Below are the code and all the weights of a small trained network. Each question names an input and a class and asks about switching units off, where a switched-off unit gives its printed mean instead of its output.

import numpy as np


def w(rows, s, z=0):
    codes = np.array(rows[::2]) - 128.0
    scale = np.full(codes.shape[1], s)
    scale[-1] = z or s
    return codes * scale


def norm(h):
    return h / np.sqrt((h * h).mean(-1, keepdims=True) + 1e-5)


def f(y):
    return y / 2 * (1 + np.tanh(0.7978845608 * (y + 0.044715 * y**3)))


def log_softmax(a):
    a = a - a.max(-1, keepdims=True)
    return a - np.log(np.exp(a).sum(-1, keepdims=True))


def net(x, mask):
    res = np.array(x, float).reshape(1, 4) / 4 @ E
    u = 0
    for l in range(3):
        y = f(norm(res) @ A[l][:, :-1].T + A[l][:, -1])
        res = res + np.where(mask[u : u + 9], y, B[l][:, -1]) @ B[l][:, :-1]
        u += 9
    return log_softmax(norm(res)[-1] @ U[:, :-1].T + U[:, -1])


A, B = {}, {}
E = w([
[51,205,232,122,180,154,76,57],'x0',
[64,175,79,96,64,36,85,120],'x1',
[104,34,119,106,142,114,74,101],'x2',
[190,131,128,246,171,29,134,2],'x3',
],0.0021)
A[0] = w([
[150,254,103,117,103,134,168,123,4],'L0N1',
[160,72,193,173,220,199,195,147,65],'L0N2',
[102,159,115,80,77,45,120,99,24],'L0N3',
[42,160,90,82,67,39,147,79,62],'L0N4',
[108,219,148,191,135,173,205,161,80],'L0N5',
[127,196,111,176,169,108,103,93,115],'L0N6',
[57,168,193,125,122,169,125,153,234],'L0N7',
[161,209,182,141,92,111,222,163,92],'L0N8',
[105,17,109,77,169,137,39,73,154],'L0N9',
],0.0042,0.0024)
B[0] = w([
[43,88,50,156,131,164,111,51,133],'L0N1',
[211,71,111,125,4,213,23,57,198],'L0N2',
[195,70,117,209,65,211,77,116,142],'L0N3',
[205,101,148,117,93,248,81,84,191],'L0N4',
[91,102,46,115,170,163,106,81,168],'L0N5',
[153,95,161,70,153,66,127,122,175],'L0N6',
[157,129,173,55,184,101,77,154,252],'L0N7',
[43,126,53,54,168,113,142,31,167],'L0N8',
[60,212,37,76,172,157,186,42,223],'L0N9',
],0.0044,0.0024)
A[1] = w([
[114,72,74,160,83,124,191,198,116],'L1N1',
[113,105,139,129,26,207,78,159,156],'L1N2',
[58,105,66,92,138,144,168,81,187],'L1N3',
[101,197,108,156,3,92,38,132,7],'L1N4',
[162,101,56,174,80,119,167,150,22],'L1N5',
[161,160,141,209,171,60,161,101,73],'L1N6',
[87,119,45,129,140,214,183,89,186],'L1N7',
[103,174,125,81,165,160,127,233,42],'L1N8',
[205,151,106,173,115,80,86,88,71],'L1N9',
],0.005,0.0018)
B[1] = w([
[127,186,229,102,205,87,53,129,180],'L1N1',
[174,62,136,220,81,141,161,59,224],'L1N2',
[99,155,64,110,187,60,186,117,242],'L1N3',
[235,51,107,164,179,255,104,69,131],'L1N4',
[150,199,207,99,188,97,61,155,178],'L1N5',
[97,84,112,81,80,152,201,183,178],'L1N6',
[77,206,30,119,161,85,106,35,252],'L1N7',
[111,51,130,210,61,95,217,116,188],'L1N8',
[79,97,131,116,88,197,187,161,205],'L1N9',
],0.0047,0.0026)
A[2] = w([
[158,152,222,140,201,38,72,181,182],'L2N1',
[73,177,122,64,111,40,165,165,1],'L2N2',
[69,83,191,133,70,121,253,193,93],'L2N3',
[63,94,162,146,65,142,199,204,25],'L2N4',
[93,58,157,147,111,55,223,84,121],'L2N5',
[206,100,129,139,74,204,85,82,100],'L2N6',
[152,200,240,75,163,38,28,180,87],'L2N7',
[110,163,175,49,188,114,103,130,191],'L2N8',
[167,162,168,163,96,86,88,69,126],'L2N9',
],0.0052,0.0024)
B[2] = w([
[155,188,202,108,135,128,83,224,193],'L2N1',
[123,103,106,190,128,163,96,72,193],'L2N2',
[86,56,205,75,24,50,214,113,192],'L2N3',
[135,37,218,35,74,84,201,43,141],'L2N4',
[77,110,181,63,59,83,167,198,205],'L2N5',
[190,75,75,254,99,184,90,142,254],'L2N6',
[214,187,193,175,153,69,90,251,213],'L2N7',
[172,120,91,188,108,87,154,187,239],'L2N8',
[90,74,128,101,92,186,144,147,163],'L2N9',
],0.0056,0.0032)
U = w([
[235,43,87,222,75,241,36,50,250],'0',
[66,18,249,36,22,61,230,143,73],'1',
[233,230,229,158,216,59,13,250,97],'2',
[27,216,2,50,226,77,142,32,67],'3',
[103,122,78,171,93,106,116,125,60],'4',
],0.0066,0.0018)

Each question gives the input, the list of numbers given to net, and the class t.
The units are the neurons (one row each of A and B). Each row of codes is followed by its name. A weight is (code - 128) times the scale printed after its matrix; where a second scale follows, it is the last column's (A, B and U).
mask holds one flag per neuron, layer by layer. A switched-off neuron (its flag False) gives its mean, the last column of its row in B, instead of its output. The means were averaged over made-up inputs and are rounded, as every weight is.
A unit's drop is (log p(t) with every unit on - log p(t) with that unit switched off) / (log p(t) with every unit on - log p(t) with every unit switched off).
The circuit of an input: a set's keep is (log p(t) with only the set's units on - log p(t) with every unit switched off) / (log p(t) with every unit on - log p(t) with every unit switched off). Starting from the 12 units with the biggest drops (on a tie, the unit counted first), units are removed one at a time, each time the one whose removal leaves the highest keep (on an exact tie, the one counted first), for as long as the keep stays at least 0.8.
units of the circuit, in order: the units of the circuit, biggest drop first
k most important neurons: the k neurons with the biggest drops, biggest first
top k neurons in layer l: the k neurons of layer l with the biggest drops, biggest first
input [7,-2,-7,-7], class 1: most important neuron => [L1N8]
input [-6,4,-8,1], class 3: units of the circuit, in order => [L0N8, L1N7]
input [-3,-1,1,4], class 1: top 2 neurons in layer 1 => [L1N6, L1N9]
input [7,-7,2,-6], class 0: 2 most important neurons => [L0N2, L1N1]
input [8,-3,8,-1], class 2: 4 most important neurons => [L0N7, L0N8, L0N5, L0N1]
input [8,3,5,7], class 2: 2 most important neurons => [L1N8, L1N2]
input [-5,-4,-1,-1], class 2: top 2 neurons in layer 1 => [L1N1, L1N5]
input [-8,8,-7,-7], class 0: top 3 neurons in layer 0 => [L0N9, L0N4, L0N6]
input [7,-4,0,7], class 1: 2 most important neurons => [L1N6, L1N5]
input [-7,-6,-5,-1], class 2: 2 most important neurons => [L1N5, L1N1]
input [-5,5,2,-4], class 0: 2 most important neurons => [L1N2, L0N4]
input [-8,-4,8,-3], class 2: 4 most important neurons => [L1N1, L0N8, L1N5, L0N5]
input [4,-5,-3,6], class 1: 4 most important neurons => [L0N4, L1N6, L1N9, L1N4]
input [0,2,5,-1], class 3: units of the circuit, in order => [L0N9]
input [8,-6,5,-1], class 2: 3 most important neurons => [L0N7, L0N4, L0N3]
input [6,-5,-8,4], class 3: top 2 neurons in layer 0 => [L0N5, L0N8]
input [8,7,1,0], class 2: top 3 neurons in layer 0 => [L0N7, L0N2, L0N6]
input [-7,7,-3,-6], class 0: 4 most important neurons => [L1N2, L1N4, L0N4, L1N8]
input [2,-1,-7,6], class 3: 2 most important neurons => [L0N8, L0N5]
input [-3,1,7,3], class 3: units of the circuit, in order => [L0N9]
input [6,8,-5,-7], class 0: 2 most important neurons => [L0N4, L1N4]
input [6,6,-6,8], class 1: top 2 neurons in layer 0 => [L0N2, L0N9]
input [7,-1,8,-6], class 3: 2 most important neurons => [L0N9, L1N1]
input [3,-7,5,8], class 1: top 2 neurons in layer 2 => [L2N5, L2N2]
input [7,-1,6,6], class 2: top 2 neurons in layer 2 => [L2N3, L2N4]
input [4,0,-3,4], class 1: top 2 neurons in layer 0 => [L0N9, L0N4]
input [4,4,-1,2], class 0: top neuron in layer 1 => [L1N5]
input [7,-4,2,8], class 1: top 2 neurons in layer 1 => [L1N6, L1N5]
